Here is a tiny trained network, its code and every weight. The questions are about switching its units off for an input and a class, where a switched-off unit gives its printed mean instead of its output.

import numpy as np


def w(rows, s, z=0):
    codes = np.array(rows[::2]) - 128.0
    scale = np.full(codes.shape[1], s)
    scale[-1] = z or s
    return codes * scale


def f(y):
    return y / 2 * (1 + np.tanh(0.7978845608 * (y + 0.044715 * y**3)))


def log_softmax(a):
    a = a - a.max(-1, keepdims=True)
    return a - np.log(np.exp(a).sum(-1, keepdims=True))


def net(x, mask):
    res = np.array(x, float).reshape(1, 7) / 4 @ E
    y = f(res @ A[0][:, :-1].T + A[0][:, -1])
    res = res + np.where(mask, y, B[0][:, -1]) @ B[0][:, :-1]
    return log_softmax(res[-1] @ U[:, :-1].T + U[:, -1])


A, B = {}, {}
E = w([
[124,38,170,155,223],'x0',
[130,132,125,132,133],'x1',
[129,128,128,128,128],'x2',
[123,117,136,117,116],'x3',
[22,144,177,225,88],'x4',
[252,111,198,191,85],'x5',
[125,199,213,86,166],'x6',
],0.013)
A[0] = w([
[194,100,161,124,111,136],'n1',
[146,41,62,152,48,84],'n2',
[116,44,172,148,225,88],'n3',
[169,51,136,69,195,136],'n4',
[101,188,201,115,155,53],'n5',
[56,132,79,57,185,61],'n6',
[135,184,90,103,81,117],'n7',
[132,185,209,58,183,106],'n8',
[169,162,136,196,97,155],'n9',
[184,116,188,203,83,97],'n10',
[194,123,188,165,103,82],'n11',
[8,165,103,151,168,108],'n12',
[104,41,175,161,194,117],'n13',
[103,52,64,198,88,61],'n14',
[74,91,164,176,159,107],'n15',
[135,69,128,129,191,96],'n16',
[149,165,196,113,134,93],'n17',
[222,123,71,15,163,33],'n18',
[137,68,38,195,97,63],'n19',
[163,170,84,82,103,126],'n20',
[76,107,102,55,139,65],'n21',
[94,194,232,120,152,62],'n22',
[123,163,110,111,55,119],'n23',
[128,206,106,144,29,97],'n24',
[108,109,148,138,135,3],'n25',
[15,144,209,253,64,40],'n26',
],0.012,0.0037)
B[0] = w([
[101,65,145,95,177,197],'n1',
[156,148,88,99,104,198],'n2',
[135,204,179,110,112,219],'n3',
[74,156,132,194,111,224],'n4',
[166,117,98,120,80,170],'n5',
[125,87,127,47,195,210],'n6',
[103,187,176,125,126,176],'n7',
[183,113,78,124,49,202],'n8',
[113,103,155,113,155,190],'n9',
[118,69,132,73,200,223],'n10',
[116,98,145,56,173,209],'n11',
[118,72,132,90,168,202],'n12',
[129,226,178,127,114,209],'n13',
[153,148,77,121,102,191],'n14',
[105,160,130,158,117,179],'n15',
[118,160,151,129,102,184],'n16',
[174,121,75,76,111,171],'n17',
[96,64,112,253,125,253],'n18',
[176,140,80,72,81,190],'n19',
[82,178,130,174,148,184],'n20',
[153,80,148,97,151,181],'n21',
[157,132,95,122,78,186],'n22',
[97,185,184,125,116,175],'n23',
[122,189,201,127,121,204],'n24',
[125,157,124,149,123,132],'n25',
[103,58,113,226,123,248],'n26',
],0.013,0.017)
U = w([
[97,65,134,236,115,253],'0',
[131,60,162,24,217,96],'1',
[108,221,228,125,96,61],'2',
[248,118,38,80,27,84],'3',
],0.014,0.0068)

Each question gives the input, the list of numbers given to net, and the class t.
The units are the neurons (one row each of A and B). Each row of codes is followed by its name. A weight is (code - 128) times the scale printed after its matrix; where a second scale follows, it is the last column's (A, B and U).
mask holds one flag per neuron, in row order. A switched-off neuron (its flag False) gives its mean, the last column of its row in B, instead of its output. The means were averaged over made-up inputs and are rounded, as every weight is.
A unit's drop is (log p(t) with every unit on - log p(t) with that unit switched off) / (log p(t) with every unit on - log p(t) with every unit switched off).
The circuit of an input: a set's keep is (log p(t) with only the set's units on - log p(t) with every unit switched off) / (log p(t) with every unit on - log p(t) with every unit switched off). Starting from the 12 units with the biggest drops (on a tie, the unit counted first), units are removed one at a time, each time the one whose removal leaves the highest keep (on an exact tie, the one counted first), for as long as the keep stays at least 0.8.
units of the circuit, in order: the units of the circuit, biggest drop first
most important unit: the unit with the biggest drop
top k neurons: the k neurons with the biggest drops, biggest first
drop of u: that unit's drop, to one decimal
input [8,-8,5,-3,6,1,2], class 2: top 3 neurons	[n13; n3; n18]
input [-2,-8,-6,4,6,-3,6], class 0: units of the circuit, in order	[n26]
input [3,-5,-7,-8,-3,-3,-2], class 0: top 2 neurons	[n10; n11]
input [4,-4,3,2,-6,3,7], class 3: top 3 neurons	[n8; n17; n26]
input [-8,-2,0,-7,-8,-1,-8], class 0: top 2 neurons	[n18; n20]
input [2,4,5,-5,-7,-4,8], class 3: top 2 neurons	[n8; n26]
input [1,1,5,0,6,-7,7], class 1: top 3 neurons	[n12; n6; n18]
input [4,5,2,4,-1,6,8], class 3: top 2 neurons	[n8; n22]
input [5,1,3,6,4,7,-8], class 3: top 2 neurons	[n19; n14]
input [-4,-3,-1,-1,-1,5,6], class 3: top 2 neurons	[n8; n22]
input [8,1,0,1,6,-3,-2], class 2: top 2 neurons	[n13; n3]
input [4,5,0,2,-4,1,-1], class 0: top 2 neurons	[n18; n24]
input [-1,4,-1,2,8,-1,8], class 0: top 2 neurons	[n26; n19]
input [-1,3,8,8,0,-7,-7], class 1: most important unit	n6
input [-8,-6,6,-7,-1,-5,-7], class 2: top 2 neurons	[n24; n7]
input [0,-8,-5,6,4,8,3], class 1: drop of n6	0.0
input [-4,2,8,-7,-7,8,6], class 1: drop of n26	1.2
input [-5,4,3,5,-2,2,8], class 3: drop of n8	0.1
